Each row has a name. Each question is about the rows just above it.

K_30: [  0.3  -6.5 -20.3 -13.5   2.3  -3.9   5.1  71.1  -8.6   0.8   1.7  -0.2
  -2.5   0.3   8.6  -6.8  -3.0  -2.8   7.9  -5.3  -7.1  -8.2   8.5  -6.1
  16.7 -22.3  -6.6  13.6  10.9 -13.0   0.7  10.5   2.6  -1.5  -4.2  42.5
   2.2]
K_19: [ 18.0   6.1  -6.8  13.8  -1.9  -7.6  -3.3 -37.3   2.8   4.1  -6.8   0.5
   0.0  -3.2 -11.8  -3.8  -5.7   5.7  -0.9 -10.1  -8.5  -4.6   2.1  -0.8
  -0.9  -1.6  16.2   0.5 -12.4  -4.5  11.3   9.3  -8.1   3.6  -4.3  -4.2
   3.1]
K_474: [ 16.5   1.0 -16.4   6.4  -4.4   1.6   9.1 -80.0   3.7   9.1   0.2   0.0
  -2.8  -1.9  -4.5  12.6   3.0   0.8  -1.3   0.5   2.1 -26.3  21.7  -1.5
   4.9   9.0  29.4  33.0 -19.9   6.9  13.1 -14.0 -13.4  -2.3  -9.8 -23.1
  15.9]
K_313: [-18.0 -11.0  13.0   0.4   3.0  -6.0  -0.8  14.0  -9.8  -0.3  -4.8   3.2
  -5.5  -6.3 -11.0  -6.7  -1.0   1.7  -0.5   7.2  -6.8  13.3  -8.6   0.9
  10.4 -10.1 -20.0  36.0 -22.8   0.5  -9.7  -0.7  13.0  -1.5   9.7   7.4
  -4.3]
K_782: [ 11.4  -3.0  -8.8  -0.3   0.4   3.7  -6.8   8.4   1.2  11.9   6.4  -0.7
  -4.1  -9.7   0.8  -3.6   0.2   0.9  -1.8  -4.2  14.4 -12.8  17.7   4.5
 -12.4  -5.6  -2.2  24.3  -4.6  -6.6 -15.7 -31.2  -7.3  -2.6   0.0   1.1
   8.9]
K_975: [ -9.7   3.1  11.1 -12.0  -0.7  15.6  -1.3  34.5   3.0   0.5 -10.6   1.1
   3.9  -4.1   1.6  -1.5  19.4  -0.3  -0.9   8.3  -0.2  -3.6 -23.2  -4.0
   0.5  -3.3  16.1   0.2 -10.5   2.8   2.2  13.4  11.4  -2.1  -0.7   1.2
   6.5]
K_695: [ -2.6  13.9   2.3  -0.1  17.2  -7.8   6.7  13.4  -5.6  -0.7  -2.2  -1.2
   1.9  -1.8   3.3   3.8  -3.9   3.3  -0.2   4.7  -5.3 -25.5  16.9  -0.2
  -6.9   1.9 -13.5  -1.7   1.9   4.6 -12.2 -22.4   6.5 -12.1   9.8  -0.6
   9.0]
K_477: [ 18.0   6.1  -6.8  -0.1  -1.9  -7.6  -3.3 -37.3   2.8   4.1  -6.8   0.5
   0.0 -14.0 -11.8  -3.8  -5.7   5.7  -0.9 -10.1  -8.5  -4.6   2.1  -0.8
  -0.9  -1.6  16.2   0.5 -12.4  -4.5  11.3   9.3  -8.1   3.6  -4.3  -4.2
   3.1]
K_695 without one entry, shuffled: [  2.3  -3.9  17.2   6.7 -25.5  -6.9  13.4   3.8  -5.6  -0.7   6.5   9.8
  -1.2  -0.6  16.9   3.3 -13.5   1.9   4.6  13.9   9.0  -5.3  -2.2  -0.1
  -0.2  -1.8  -7.8  -0.2  -1.7   1.9   3.3   1.9   4.7 -12.2 -12.1  -2.6]. Gone: : [-22.4]
Which entry of K_19 is missing from [  4.1  -0.8  -6.8  -0.9  -8.1   0.5  -8.5 -37.3   2.1   5.7   3.6  13.8
  -6.8  11.3 -11.8  -7.6  16.2  -4.3 -12.4  -4.2   2.8   6.1  -3.2   0.5
  -5.7  -3.8   3.1  -1.9   9.3  -1.6  -4.6   0.0  18.0 -10.1  -4.5  -0.9]? : [-3.3]

K_454: [ 17.6  36.4 -11.6  31.0 -18.4 -61.4 -72.7   3.2 -80.1  -2.8]
K_687: [ 24.8  16.4   4.2  43.6  -2.7 -56.9 -57.6 -10.3 -53.0   5.4]
K_688: [  3.2  -8.6   3.1  26.8 -14.0 -69.2 -46.1 -36.0 -26.6   4.4]
K_623: [  8.4  26.9 -18.5  35.4 -18.8 -63.2 -75.0  13.5 -82.1   0.1]
K_491: [ 54.2 -39.8   5.6  -1.8   4.9 -59.0 -20.9 -35.6   9.5  -1.4]
K_706: [ 58.3 -26.6   5.3   8.5   4.3 -64.8 -20.7 -35.8  -3.0  -3.0]
K_952: [ 47.2 -45.0   1.7 -14.1  24.8 -45.5  -7.9 -32.6  22.5  -0.2]
Shuffled K_491 with one entry gone: [-59.0 -20.9  -1.4 -35.6   4.9  -1.8   5.6   9.5  54.2], missing : [-39.8]
Which entry of K_952 is missing from [ 47.2 -45.0  -0.2  24.8 -32.6 -45.5  22.5  -7.9 -14.1]? : [1.7]
Shuffled K_688 with one entry gone: [  3.2 -26.6  26.8 -36.0 -69.2 -14.0   4.4 -46.1  -8.6], missing : [3.1]

K_254: [ -4.1  13.9   7.0   6.2   2.0 -14.0  26.1   2.1  33.5  24.1  -3.1 -15.0]
K_759: [  5.3  11.1  17.1  16.6  -2.9 -18.5   7.3   9.5  12.7  31.4   8.2 -41.8]
K_258: [ 17.8  20.3  -9.0  12.4 -11.0  -8.3  48.7   2.7  22.2 -16.7  46.5 -16.8]
K_621: [ 21.2  19.4 -21.9   2.9  -5.2   2.6  13.4 -13.0  27.4  -8.4  46.5 -20.5]
K_752: [  9.9  11.5 -17.8  11.0  -6.3  -2.3  12.4 -12.0  13.9 -19.3  44.9 -10.9]
K_539: [ 34.6  20.3  -9.0  12.4 -11.0  46.4  48.7   2.7  22.2  -2.6  46.5 -16.8]
K_32: [ 19.9  21.4   3.0  21.1  21.3 -15.6  22.8  19.8  15.7  18.6  15.8 -46.2]
K_611: [  3.0  15.0 -10.3  -5.4   7.9 -23.4  15.1   3.9  29.9 -24.2  72.2 -30.1]
K_258 without one entry, shuffled: [ 48.7  20.3  17.8  12.4 -16.7  22.2  -8.3  -9.0  46.5   2.7 -11.0]. Gone: : [-16.8]
K_539 without one entry, shuffled: [ 46.4  20.3 -11.0 -16.8  12.4   2.7  -9.0  22.2  48.7  34.6  -2.6]. Gone: : [46.5]
Shuffled K_752 with one entry gone: [-12.0 -19.3   9.9  11.5  13.9 -17.8  44.9  -6.3  12.4  -2.3 -10.9], missing : [11.0]
Which entry of K_32 is missing from [  3.0  21.3  22.8  19.8  21.1  15.7  15.8  21.4  18.6 -46.2 -15.6]? : [19.9]
Shuffled K_254 with one entry gone: [ 26.1   2.1  13.9   6.2 -14.0 -15.0  -4.1  33.5   7.0  24.1  -3.1], missing : [2.0]
K_611 without one entry, shuffled: [ 29.9   7.9 -30.1   3.0  15.0  72.2   3.9 -23.4 -24.2  -5.4 -10.3]. Gone: : [15.1]
K_32 without one entry, shuffled: [-15.6  15.7   3.0  21.1 -46.2  15.8  19.8  22.8  21.3  19.9  18.6]. Gone: : [21.4]

K_588: [ 72.3  57.4  27.7  -9.1 -40.8 -66.4 -73.3 -61.3]
K_118: [ 38.3  62.3  73.1  64.5  39.8   6.2 -30.8 -57.3]
K_8: [-72.8 -66.6 -44.2 -11.0  25.6  55.8  72.2  69.9]
K_423: [ 38.3  62.3  73.1  64.5 -72.6   6.2 -30.8 -57.3]
K_127: [ 64.0  39.9   4.3 -30.7  73.5  63.2  34.9   0.2]
K_525: [ 64.0  39.9   4.3 -30.7 -60.0 -71.0 -67.5 -46.5]
K_987: [ 64.0  39.9 -30.6 -30.7  73.5  63.2  34.9 -71.8]
K_554: [ 39.6  62.9  73.0  64.2  38.3   3.7 -32.2 -60.2]
K_987 without one entry, shuffled: [ 73.5 -71.8  34.9 -30.6  63.2  64.0  39.9]. Gone: : [-30.7]
Which entry of K_423 is missing from [-30.8 -72.6  73.1  38.3  64.5  62.3   6.2]? : [-57.3]
K_423 without one entry, shuffled: [-57.3 -30.8  73.1  62.3  64.5   6.2  38.3]. Gone: : [-72.6]

K_406: [ 1.7  0.7  0.6  0.4 -0.6 -2.2  1.1  1.3 -0.5 -2.0 -0.3 -2.1 -1.9 -0.8
  2.6  0.2  0.2  0.8  0.4  1.0  1.2]
K_901: [-60.7 -27.9  41.6   6.8 -21.7 -57.0  36.2 -32.9  52.6  50.8 -22.8 -42.5
  47.5   9.4 -67.6   6.5  32.7 -38.7  29.5  53.7  27.7]
K_705: [ 1.7  0.3  1.1  0.4 -0.6  1.1  1.1  1.3 -2.1 -2.0 -0.3  0.9 -1.9 -0.8
  2.6  0.2  0.2  0.8  0.4 -1.6  1.2]
Which entry of K_705 is missing from [-0.3  0.9  1.1  1.3 -0.8  1.7  0.8  0.2 -2.1 -0.6 -1.9  0.3 -1.6  2.6
 -2.0  0.4  1.1  1.1  0.4  0.2]? : [1.2]
Shuffled K_901 with one entry gone: [ 29.5  27.7  47.5 -42.5 -21.7 -32.9 -57.0   9.4  53.7 -67.6 -60.7 -22.8
  52.6  50.8  41.6  32.7   6.8 -38.7 -27.9   6.5], missing : [36.2]
Shuffled K_901 with one entry gone: [ 41.6  47.5  36.2  50.8 -27.9  27.7   9.4  29.5 -21.7   6.5   6.8 -57.0
 -22.8 -38.7 -67.6  52.6  53.7  32.7 -42.5 -32.9], missing : [-60.7]
Shuffled K_901 with one entry gone: [ 53.7 -57.0 -32.9   6.8  47.5  41.6 -42.5 -27.9  36.2 -38.7 -22.8  29.5
  52.6 -21.7 -60.7  27.7   6.5 -67.6  32.7  50.8], missing : [9.4]
Shuffled K_406 with one entry gone: [ 0.8 -0.5  2.6  0.4  1.3  1.2 -1.9  0.4 -0.3  0.2  0.6 -2.1 -0.8  1.7
  1.1  0.2  0.7 -2.0 -0.6  1.0], missing : [-2.2]
Which entry of K_406 is missing from [ 0.4 -1.9 -0.5  0.2 -0.8 -0.6  0.2 -2.1  1.7  1.0 -2.2 -0.3  0.8 -2.0
  0.6  0.4  2.6  1.3  1.2  0.7]? : [1.1]

K_885: [ 2.5  9.8  6.9 10.4  0.4 10.5 17.6 11.3]
K_562: [ 2.5  9.8  6.9 11.8  0.4 10.5 67.5  7.0]
K_232: [28.4 31.5 28.2 31.5 28.4 28.3 37.1 33.4]
K_146: [28.4 31.5 28.2 31.5 24.1 33.3 37.1 33.4]
Shuffled K_146 with one entry gone: [28.2 33.3 28.4 31.5 37.1 24.1 31.5], missing : [33.4]
K_232 without one entry, shuffled: [28.4 28.4 31.5 31.5 33.4 28.3 37.1]. Gone: : [28.2]
K_885 without one entry, shuffled: [ 2.5 17.6  9.8 10.4 11.3  0.4  6.9]. Gone: : [10.5]
K_232 without one entry, shuffled: [37.1 33.4 31.5 28.4 28.4 28.2 31.5]. Gone: : [28.3]
Which entry of K_562 is missing from [ 7.0  2.5 11.8  9.8 67.5 10.5  0.4]? : [6.9]

